Below is a small trained network, with its code and all its weights. Each question gives an input and a target symbol and asks what happens when units are switched off, that is, made to give their printed mean instead of their output.

import numpy as np


def w(rows, s, z=0):
    codes = np.array(rows[::2]) - 128.0
    scale = np.full(codes.shape[1], s)
    scale[-1] = z or s
    return codes * scale


def f(y):
    return np.maximum(y, 0)


def softmax(a):
    e = np.exp(a - a.max(-1, keepdims=True))
    return e / e.sum(-1, keepdims=True)


def log_softmax(a):
    a = a - a.max(-1, keepdims=True)
    return a - np.log(np.exp(a).sum(-1, keepdims=True))


def net(x, mask):
    ids = ['ΓΞΣΨαεζηθμτφ'.index(c) for c in x.split()]
    T = len(ids)
    res = E[ids] + P[:T]
    u = 0
    for l in range(2):
        r = res
        for j in range(2):
            rows = slice(2 * j, 2 * j + 2)
            q, k, v = (r @ M[l][rows].T for M in (Q, K, V))
            z = softmax(np.where(np.tri(T) > 0, q @ k.T / 2**0.5, -1e9)) @ v
            o = O[l][rows]
            res = res + np.where(mask[u + j], z, o[:, -1]) @ o[:, :-1]
        u += 2
        y = f(res @ A[l][:, :-1].T + A[l][:, -1])
        res = res + np.where(mask[u : u + 8], y, B[l][:, -1]) @ B[l][:, :-1]
        u += 8
    return log_softmax(res[-1] @ U[:, :-1].T + U[:, -1])


Q, K, V, O, A, B = {}, {}, {}, {}, {}, {}
E = w([
[205,150,114,61],'Γ',
[77,54,212,138],'Ξ',
[159,43,46,177],'Σ',
[94,103,118,52],'Ψ',
[153,148,59,64],'α',
[116,98,86,99],'ε',
[130,85,170,129],'ζ',
[167,115,113,139],'η',
[112,132,90,135],'θ',
[139,116,6,200],'μ',
[65,63,129,178],'τ',
[172,175,54,127],'φ',
],0.017)
P = w([
[233,68,48,117],'0',
[203,107,31,53],'1',
[205,38,129,96],'2',
[140,95,38,184],'3',
[150,111,119,74],'4',
[144,88,110,153],'5',
[113,107,123,193],'6',
[152,101,168,196],'7',
[159,76,106,254],'8',
],0.0065)
Q[0] = w([
[125,110,95,249],'L0H0',
[82,228,137,255],'L0H0',
[192,81,160,189],'L0H1',
[199,4,156,166],'L0H1',
],0.0075)
K[0] = w([
[148,213,162,72],'L0H0',
[8,107,89,111],'L0H0',
[24,104,176,125],'L0H1',
[1,128,172,106],'L0H1',
],0.0098)
V[0] = w([
[150,97,163,223],'L0H0',
[124,124,103,172],'L0H0',
[78,89,144,81],'L0H1',
[1,122,129,100],'L0H1',
],0.0081)
O[0] = w([
[153,11,169,188,97],'L0H0',
[194,61,118,214,163],'L0H0',
[111,87,52,60,157],'L0H1',
[81,254,109,130,5],'L0H1',
],0.0073,0.0026)
A[0] = w([
[194,145,226,41,56],'L0N0',
[58,123,222,112,7],'L0N1',
[155,227,184,159,3],'L0N2',
[229,83,27,136,211],'L0N3',
[46,58,75,210,51],'L0N4',
[52,120,144,150,23],'L0N5',
[204,165,255,46,105],'L0N6',
[110,76,187,153,26],'L0N7',
],0.0077,0.0058)
B[0] = w([
[130,148,69,246,132],'L0N0',
[148,134,108,195,130],'L0N1',
[184,34,163,222,128],'L0N2',
[42,140,223,168,251],'L0N3',
[180,66,72,42,153],'L0N4',
[206,68,2,155,129],'L0N5',
[31,113,9,204,134],'L0N6',
[51,114,58,83,132],'L0N7',
],0.0074,0.015)
Q[1] = w([
[91,89,177,72],'L1H0',
[2,129,80,151],'L1H0',
[20,179,8,110],'L1H1',
[90,203,147,47],'L1H1',
],0.0082)
K[1] = w([
[76,80,254,155],'L1H0',
[122,202,162,147],'L1H0',
[45,243,14,103],'L1H1',
[164,112,206,80],'L1H1',
],0.0066)
V[1] = w([
[185,217,173,209],'L1H0',
[132,65,116,226],'L1H0',
[136,135,2,197],'L1H1',
[145,194,198,155],'L1H1',
],0.0094)
O[1] = w([
[80,7,197,202,67],'L1H0',
[179,75,153,98,254],'L1H0',
[181,162,254,90,109],'L1H1',
[123,47,132,170,78],'L1H1',
],0.011,0.0085)
A[1] = w([
[59,160,178,153,96],'L1N0',
[161,100,89,88,20],'L1N1',
[172,112,74,198,11],'L1N2',
[154,149,102,71,15],'L1N3',
[219,94,99,176,121],'L1N4',
[105,143,99,197,3],'L1N5',
[185,198,154,171,56],'L1N6',
[88,173,1,225,14],'L1N7',
],0.009,0.0058)
B[1] = w([
[210,54,40,157,135],'L1N0',
[240,121,81,231,161],'L1N1',
[166,86,51,179,139],'L1N2',
[144,155,110,237,178],'L1N3',
[88,139,127,22,254],'L1N4',
[96,211,62,174,128],'L1N5',
[136,22,58,129,146],'L1N6',
[123,153,255,52,169],'L1N7',
],0.0084,0.0034)
U = w([
[56,57,164,160,49],'Γ',
[38,139,111,96,94],'Ξ',
[95,143,189,193,3],'Σ',
[115,205,149,130,122],'Ψ',
[136,174,15,168,78],'α',
[91,136,84,110,194],'ε',
[137,106,138,219,171],'ζ',
[255,129,124,69,28],'η',
[199,108,243,103,40],'θ',
[75,24,72,124,216],'μ',
[208,164,126,203,133],'τ',
[97,100,90,143,244],'φ',
],0.0068,0.0058)

Each question gives the input, a string of symbols that net reads in full, and the target symbol t.
The units are the heads (2 rows each of Q, K, V and O) and the neurons (one row each of A and B). Each row of codes is followed by its name. A weight is (code - 128) times the scale printed after its matrix; where a second scale follows, it is the last column's (O, A, B and U).
mask holds one flag per unit, layer by layer, with each layer's heads first. A switched-off unit (its flag False) gives its mean, the last column of its rows in O or B, instead of its output. The means were averaged over made-up inputs and are rounded, as every weight is.
A unit's drop is (log p(t) with every unit on - log p(t) with that unit switched off) / (log p(t) with every unit on - log p(t) with every unit switched off).
The circuit of an input: a set's keep is (log p(t) with only the set's units on - log p(t) with every unit switched off) / (log p(t) with every unit on - log p(t) with every unit switched off). Starting from the 12 units with the biggest drops (on a tie, the unit counted first), units are removed one at a time, each time the one whose removal leaves the highest keep (on an exact tie, the one counted first), for as long as the keep stays at least 0.8.
units of the circuit, in order: the units of the circuit, biggest drop first
k most important neurons: the k neurons with the biggest drops, biggest first
k most important neurons of layer l: the k neurons of layer l with the biggest drops, biggest first
heads that matter: for each layer, one digit per head in row order, 1 if its drop is at least 0.15 and else 0, layers parted by /
drop of u: that unit's drop, to one decimal
input ζ η φ η, target μ: heads that matter -> 01 / 11
input μ η η, target θ: units of the circuit, in order -> L0H0, L1H1
input μ τ Σ, target θ: units of the circuit, in order -> L1H1
input Σ τ η, target η: units of the circuit, in order -> L1H0, L0H0
input Σ ε ζ, target η: heads that matter -> 11 / 10
input τ ε τ ζ Ξ Ξ τ, target α: 3 most important neurons -> L0N3, L0N4, L1N3
input η η φ, target μ: heads that matter -> 01 / 11
input Σ τ Ψ, target η: heads that matter -> 10 / 10
input Ψ Ψ ζ η, target Ψ: heads that matter -> 11 / 10
input μ ζ η, target θ: units of the circuit, in order -> L0H0, L0H1, L1H1
input η Σ ζ, target μ: 2 most important neurons -> L0N3, L0N6
input Γ μ Γ μ, target θ: 2 most important neurons -> L0N0, L0N6
input η ζ η Γ ε ζ, target μ: 2 most important neurons -> L0N3, L0N4
input Σ φ Σ, target η: units of the circuit, in order -> L1H1
input η ε φ, target μ: 2 most important neurons of layer 0 -> L0N3, L0N4
input Σ τ ε, target η: drop of L1H0 -> 1.0
input η η θ, target μ: drop of L0N3 -> 0.4
input Ψ ε ε, target Ψ: drop of L0H0 -> 0.3
input ε Ψ ε ε, target Ψ: drop of L0N6 -> 0.0
